Moves between points:
ng τ jd
ng η tp
ng λ bz
pj τ ff
pj η rz
pj λ pm
bz τ ns
bz η gn
bz λ ht
hb τ mr
hb η qr
hb λ jr
dn τ lc
dn η pj
dn λ rz
bf τ tt
bf η ht
bf λ jd
qz τ hs
qz η tt
qz λ ng
zt τ lg
zt η jn
zt λ mp
zg τ lc
zg η dn
zg λ pj
hj τ nr
hj η jm
hj λ zs
jr τ zp
jr η td
jr λ mh
zr τ qg
zr η hb
zr λ qr
br τ md
br η lp
br λ zt
qr τ bt
qr η jr
qr λ td
cq τ zp
cq η zr
cq λ hb
ff τ tp
ff η rl
ff λ lf
lg τ jn
lg η rn
lg λ ct
nr τ td
nr η gm
nr λ jf
mh τ hh
mh η jr
mh λ nm
ct τ qt
ct η ht
ct λ lq
tp τ pf
tp η bz
tp λ lq
jn τ rn
jn η mp
jn λ qt
qt τ bl
qt η qg
qt λ br
dd τ mh
dd η hh
dd λ qq
ds τ sz
ds η cg
ds λ bf
ht τ ng
ht η jd
ht λ pf
tm τ dn
tm η lc
tm λ jf
rn τ mp
rn η ct
rn λ bl
hs τ dn
hs η zs
hs λ lc
gq τ jf
gq η fs
gq λ tm
zj τ hj
zj η nr
zj λ qh
pf τ bz
pf η ht
pf λ hr
sz τ cg
sz η qz
sz λ tt
hr τ zt
hr η lg
hr λ pf
mp τ ct
mp η qt
mp λ nm
ml τ qr
ml η nr
ml λ hh
jf τ fs
jf η th
jf λ zj
lf τ ds
lf η sz
lf λ qz
gn τ hr
gn η zt
gn λ jn
nm τ lq
nm η lg
nm λ lp
cg τ qz
cg η bf
cg λ ht
qq τ gq
qq η jf
qq λ th
td τ dd
td η bt
td λ qh
gm τ zs
gm η zg
gm λ tm
rz τ rl
rz η pm
rz λ qz
tz τ zj
tz η hj
tz λ jm
jm τ ds
jm η zs
jm λ zg
lp τ cq
lp η qt
lp λ qt
jd τ jd
jd η pf
jd λ ns
lq τ br
lq η md
lq λ cq
fs τ th
fs η tz
fs λ hj
tt τ ht
tt η ng
tt λ jd
ns τ gn
ns η lg
ns λ lg
zs τ hs
zs η zg
zs λ dd
mr τ lg
mr η bt
mr λ td
qh τ qq
qh η gq
qh λ fs
bt τ jr
bt η ml
bt λ dd
hh τ qh
hh η qq
hh λ jf
rl τ pm
rl η lf
rl λ sz
bl τ qg
bl η lq
bl λ md
qg τ nm
qg η mr
qg λ bt
zp τ zr
zp η qg
zp λ mr
th τ tz
th η dd
th λ nr
md τ lp
md η cq
md λ md
lc τ pj
lc η ff
lc λ rl
pm τ tm
pm η ds
pm λ cg

The rows follow the links: the fewer symbols apart two points are, the more alike their rows tend to be.

Each row, then its point:
[ 559  252  132  -69 -560  651  577  229  145 -160  351  131  326 -809   39  -68 -226 -298 -450   61  -48  128 -328 -109  112 -456 -119  329 -125  803  425  174  -33  200  350  238 -275  -28 -292   61 -430 -255  275  603 -385 -194   52 -257 -820  -82 -602 -684  -30  206 -275   46]
point: lq
[ 207   98   79  118   25  250   15  749  416  216  590   -3  530  527  254  495  117 -194  253 -142  669 -184  168  484   86 -759 -363   54  -12  785 -198  258  322 -468 -476  159 -337 -187  422  -12  145   82  254 -145    3  860  -19  100 -547  282  -97 -461 -236 -536  -44  -49]
point: zp
[   23  -248   262   212   -18   -66   595  -226  -164   559   344   358   474    55   178   -74   601   -79  -224   -28  -583   101   -87   100   193  -108   -51   745   769  -380   139    97 -1095   201   503  -262   141   439  -548   150   207  -522    17  -446   514  -512  -166    31    36   216   -46  -237   195   218   632   -31]
point: pf
[  75 -107  185 -121  -55 -487   75 -429 -134   -4   58  342 -164  232   42 -228 -679  -75 -286  150   48 -153 -597    3 -442  763  695 -419 -730 -367 -116 -718 -524  548   28  264   75    6   18 -563  -80   10 -207  -27 -526  584  -32  104  772  138  379  331 -218  554  -60  -21]
point: hs
[-249  -74  290  121  125  160  -99  -32 -253  131 -126  478  409  -65  440  -31  -34  -20  -17 -182 -363   38  162  -54  271 -641  224  683  846 -518  176  285 -516  -78  646 -392  252  339 -476  205  104 -464 -202 -148  709 -560 -412 -148 -170  417  -69 -256 -171 -160  818 -130]
point: hr
[  -43   136   104  -250  -263  -367  -389  -124   424 -1021  -355  -496  -379  -225  -187   445    39   -52   368   461   -16  -306   320  -372    -2   198  -397   128   178   -20  -289     0   207  -170  -564  -363   276   145   552    29   183   265  -146    28  -117  -789   276    55    -8   -73  -133   527  1075  -748   295   332]
point: fs
[ 266 -347 -463 -628  -63 -319 -524   30  751  106 -390 -449 -325  -72 -274 -265  413  166  660 -121  404  531  286   -3  286  767 -359   74 -749  199 -116  -24  610  -67  -66 -401  263  272  265  362  -75 -203  246 -430 -257 -536  218  213   25   63 -326  157  429  -85 -246  218]
point: hh
[ 175 -150 -494 -395  154 -446 -445  419  827  114  -37 -391  145  477  -58   88  295  116  832 -205  730  346  337  431  134  310 -333   16 -741  315 -257    1  579 -320 -372 -243  122  173  542  546  138 -206  303 -581  -64  327   79  407   12  158  -86  113   77 -331 -211  -22]
point: ml
[-312 -109  252  204  172  222 -341  -27 -410   50 -305  482  418  -89  474 -110 -231   28    9 -194 -275   80  169 -193  254 -742  280  524  854 -514  132  380 -353 -144  756 -410  265  211 -392  213   -1 -478 -202  -61  792 -531 -454 -175 -154  439   17 -225 -185 -179  852  -83]
point: gn
[ 277 -311 -326 -658 -208 -169 -527 -158  641 -261 -490 -454 -421 -257 -210  -80  403   36  582   92  222  318  253 -173  236  753 -455  139 -414   80 -120   31  452  -38 -172 -424  358  280  241  116   41  -16  128 -275 -206 -930  290  126 -127   49 -384  278  778 -304 -127  378]
point: qq
[ 132  311 -321  -77  -81  478 -190  492  218  -92 -225   35  346 -634  -43 -336 -656  150  -82 -257  358  604  -20   26  312 -511  172   38 -490  580  451  156  556 -171  660   62  -68  -44  -25  604 -505 -451  298  587 -153  187 -156 -107 -534  -84 -501 -470 -604  177 -412 -289]
point: nm
[-355   13  -80  487  315  412  122 -429 -990  468  -86   28 -649  220 -233    2  683  147 -308 -129 -468 -329   80 -263 -178  137   -3 -613  456 -385 -125  148  277  -23 -378  353 -282 -422 -235 -640  150  771 -256   36  237  170  115 -123  159 -512  455  118 -396  383 -324  -20]
point: lf
[-572   22 -285  566  419   69  322 -324 -925  419  -13 -156 -520  184 -478   -8  748  254 -380  -76 -567 -124   56  -71 -121  160  -62 -557  452 -357  -78   71   95  -42 -267  368 -185 -301 -303 -203  158  617 -135   14  359  203   93  -49  326 -625  500  248 -412  376 -564 -122]
point: sz

Each walk starts at a row. The symbols on each line, taken left to right, move it on to the next point.
Each answer is a row, close to the row of the point it stands for.
---
[ 143 -147 -218  -28  193 -138 -237  651  596  438  322 -196  361  756   88  356  258   39  653 -316  836  103  296  665   86 -226 -356  -56 -424  518 -196  172  488 -435 -435  -13 -167  -52  566  251  209  -37  382 -523   84  828  -41  340 -158  280   25 -265 -218 -485 -149 -103]
η η τ η η τ τ: [ 320 -153  -42 -561 -171 -232 -524 -231  532 -565 -366 -391 -468 -266 -124  141  187  -51  526  318  157  -85  262 -372   63  465 -474  128 -175   16 -179    1  331  -39 -376 -480  332  239  343  -76   68  169  -55 -184 -238 -970  286   25  -39  134 -292  421 1005 -480   81  410]
τ η τ η τ: [ 130 -146 -448 -264  182 -305 -423  564  793  190  -49 -354  105  576   42  177  244  154  769 -228  791  334  286  494  131  167 -288   -9 -602  365 -194   17  574 -382 -363 -205   54   76  661  460  171 -124  337 -568   22  442  119  427   42  195  -44   75   10 -391 -232  -12]
---
[  286  -405   364    42   -36   626   -21  -510  -765   615   134   551  -562   236   239  -232   452  -290  -275   -67  -321  -558    48  -383  -134   322   -59  -264   261  -274  -243    78  -107   240   -31   144  -191  -113  -444 -1295   129   679  -323  -273  -138  -119    40  -293   -52   235   150  -224  -103   327    18   273]
η λ τ τ η η: [  -55  -216    49   306    53  -179   984  -379  -288   692   445    48   249    24  -226  -192   864   111  -368   -18  -794   158  -134   246    76   178   -29   503   456  -254   212    46 -1031   151   228   -65   -12   410  -527   258   175  -342    64  -395   205  -275     3   139   287  -256   158   -63    52   672   203   -97]
η η τ τ λ τ η η: [-240 -135  -70  382  141 -242  915 -277 -246  626  376   82  317    5 -256 -189  792  124 -405  -20 -813  307 -168  193  117   74   -2  490  613 -314  268   41 -933  148  310   18  -11  308 -619  490  188 -426   77 -335  424 -269  -96  123  328 -337  101   14  -36  560  186 -187]
---
[-367  -38 -197  422  342 -350  867 -311 -482  572  348 -199    3   75 -502 -129  942  289 -481  -12 -776  280 -220  214 -100  308   33   94  403 -300  175   -5 -657  127   -2  177 -122  131 -484  457  145  -89    7 -174  313   16   64  185  432 -660  371  104 -232  664 -166 -190]
λ τ λ η λ τ: [  41  446 -102   22 -178  500  -27  306   31 -449 -234   55  240 -887   -2 -205 -779  117 -343 -127   86  374 -209  -94  232 -554  176   29 -175  458  423   92  383   34  598  242 -135 -187 -227  443 -521 -336  179  897 -131  -15 -111 -341 -561 -232 -502 -418 -466  241 -334 -255]
τ η η τ λ λ: [ 250  379   32 -108 -421  621  309  223  134 -357   82   51  261 -914  -48 -148 -454 -216 -447   90  -10  211 -295 -258  190 -470  -64  264 -116  666  428  140  175  178  465  229 -245 -122 -350  138 -464 -238  215  852 -339 -205   15 -418 -766 -119 -612 -626  -65  208 -305  -34]
---
[  137  -399   180   -26    57   435  -110  -551  -770   660     2   474  -716   334   177  -306   222  -133  -270  -155  -198  -409   -78  -311  -183   561   158  -533    10  -421  -232   -52    77   355   -62   246  -179  -150  -351 -1228    35   712  -339  -100  -241    59    13  -239   165   136   354   -24  -316   461  -248   248]
λ τ η λ τ η η τ: [ 232 -247 -522 -559  -13 -543 -428  148  860    0 -283 -415 -135   93 -265 -184   98  265  648  -71  559  635   90  270  158  749 -187  -59 -935  163  -71 -185  483  -79  -88 -310  323  191  392  566  -34 -370  268 -401 -245 -115  138  350  197   30 -180  279  190   26 -302   41]
η η λ λ λ η: [  34  -40 -100 -415 -189 -520 -420 -125  572 -782 -380 -624 -336 -193 -226  286   81   58  492  350  141  -85  295 -257   53  385 -421   82 -113   41 -233  -50  315 -128 -451 -426  334  143  544  203  153   94  -51 -107 -212 -724  313  214   77  -24 -125  534 1015 -642  205  347]
---
[ 135  245  -83  167   30  411  -27  814  354   46  306   32  537  210  227  292 -257 -104  184 -199  662   75  120  422  126 -841 -161   27 -226  823   70  213  601 -351 -225  228 -407 -217  415  275  -89  -26  303  166   41  865  -77   80 -628   54 -217 -555 -370 -328 -229 -181]
τ η τ τ τ η τ λ: [ 490  285  131 -105 -596  652  514  244  288 -250  409   63  216 -742   -7  -15 -232 -328 -469  166   -2    0 -351 -118  112 -389 -258  215 -167  872  290   61   38  211  159  295 -381  -74 -228  -49 -428  -74  310  629 -558 -111  233 -275 -733 -122 -649 -565  237  150 -315   89]
λ λ λ λ η λ λ η η: [  36 -165 -364 -185  243 -184 -344  623  675  392   80 -191  304  598   14  153  180  176  650 -309  857  327  234  579  113  -21 -194  -45 -698  407 -225   22  528 -420 -305  -73  -73   45  533  471  161 -176  325 -440   66  714  -31  436 -105  109  -73 -101 -267 -236 -270 -196]
---
[  -64  -287   140   159    97   608  -128  -490  -938   585   -50   311  -701   266    32  -180   414   -69  -243   -88  -357  -491   103  -372  -173   263    46  -567   214  -357  -189   104   248   129  -258   237  -216  -232  -333 -1081   113   789  -361  -110    45    -4   101  -249   113  -112   345    12  -371   319  -237   220]
η η τ η η τ η: [ 395 -308  337  127 -278  354  732 -335 -185  659  510  415  264  -35  214 -139  693 -279 -328   32 -596  -70 -143  -20  153  -91 -233  656  525  -84  121   69 -967  253  395 -131  -57  319 -611 -314  119 -228   37 -307   70 -543    1 -158 -209  220 -188 -414  268  398  448  134]
η η τ λ λ τ τ λ: [-326  435 -180  177   44  301 -130  188 -298 -255 -409  102  274 -796 -110 -286 -794  257 -363 -204 -153  592 -117 -100  289 -572  439  104  142  -20  457  163  170   -7  833   39   62  -66 -326  634 -482 -544   53  698  295 -129 -280 -242 -264 -238 -254 -294 -597  221 -161 -355]
---
[-574  289  -84  151  275  258 -599  132 -326 -361 -675  229  107 -493  248 -178 -841  187  -92 -246   49  340  136 -302  225 -752  487   70  358 -300  215  313  280 -107  836  -48  220  -72 -258  374 -269 -311 -205  522  599 -228 -533 -285 -273   90  -89 -171 -615 -122  148 -303]
η η τ η λ λ τ: [ -66   39  -94  140  196   94 -261  783  402  284  238  -52  544  617  310  361   -1  -45  486 -324  801  -19  378  485   94 -740 -102   33  -81  472 -187  276  471 -501 -372  -32 -219 -132  510  215  166   28  251 -290  278  924  -89  221 -368  267   80 -422 -368 -565    1 -191]
τ λ τ λ τ λ λ η: [ 480  249  207  119 -322  566  448  627  397  -11  619   43  563  -17  158  405  -27 -356  -97   93  384 -227  -42  255   70 -735 -457  190   -8  995   52  192  178 -121 -327  213 -475 -162  197 -187  -45   97  313  262 -322  517  113 -123 -809  131 -357 -638   53 -313  -91   36]
---
[ 244 -199 -155 -601 -148 -260 -575  -88  588 -543 -389 -555 -379 -208 -165  116  485   59  637  194  214  174  356 -283  155  535 -537  172 -246   76 -203   50  461 -166 -339 -449  315  211  456  109  137   97  -13 -265 -136 -927  266  111 -188   54 -274  391  861 -501    9  342]
λ η η λ η λ: [  350  -411   353  -158  -113   400  -215  -527  -461   516   -14   662  -635   310   350  -349  -161  -277  -269    17   -45  -477  -249  -338  -237   535   263  -459  -251  -322  -216  -278  -188   449    24   146   -69  -128  -305 -1303    -1   496  -361  -191  -415   114    -1  -175   188   437   158   -55  -119   478    -6   245]
η τ λ τ η λ: [-156  -87 -121  345  106 -346  847 -230 -140  623  392   19  382   74 -248 -102  804  141 -405   67 -742  287 -207  277   79  221    9  458  525 -316  225  -32 -990  189  271  -20   88  371 -483  573  164 -515   23 -329  360 -169  -37  198  282 -259  155    7   55  534  174 -240]
---
[  240  -254  -619  -491    52  -225  -426   364   695   384  -129  -315   140   154  -165  -383   228   288   604  -337   701   742   163   380   224   513  -151     0 -1014   374   104   -59   625  -191    86  -105    75   204   266   530   -66  -366   382  -446  -177   208     8   299    22    23  -262   -58  -187   128  -459  -126]
λ η η τ λ τ η λ τ: [ 372  346   32  -56 -456  621  337  320  225 -325  209   -8  277 -863  -58  -45 -456 -219 -381   92   76  248 -307 -119  171 -462  -72  138 -297  814  400   54  282  128  276  329 -321  -99 -189  130 -518 -175  307  800 -477   10   84 -333 -771 -238 -589 -590  -37  163 -416  -63]
λ τ τ η η τ: [ 165 -173 -375 -203  220  -89 -236  673  679  548  235 -144  366  539   58   88  265   84  686 -408  807  342  253  550   93  -47 -269  -66 -698  582 -117   72  546 -373 -347  -28 -110   36  503  352  177 -176  386 -504  -11  715   17  409  -82  135 -109 -225 -296 -262 -200 -141]
---
[  564  -469   275  -473  -349    97  -414  -626     4    70  -203   259  -685    71   186  -305  -119  -236    92   200    -9  -397  -111  -466  -134   883    17  -231  -471  -282  -175  -372    27   437    16  -177   136    64   -93 -1101    21   319  -237  -287  -605  -428   223   -91   302   514   -84   237   525   211    98   430]
η η τ η η τ τ: [-419  197  127  108  168  374 -552   75 -350 -290 -573  364  259 -490  386 -106 -716   70 -107 -214  -56  214  166 -242  230 -850  392  302  606 -302  224  273   92 -200  869 -187  249   22 -319  320 -274 -394 -138  414  631 -352 -477 -263 -320  198 -147 -278 -411 -231  381 -199]
η τ λ λ η η: [ 198  119   85  125  -20  323   89  783  411  243  584   27  539  523  273  525  151 -263  282  -89  659 -274  200  496   30 -717 -438   62   37  703 -161  285  282 -417 -510  102 -424 -266  453  -47  161  214  241 -144  -19  831   67   78 -484  249  -57 -524  -81 -584    2  -35]
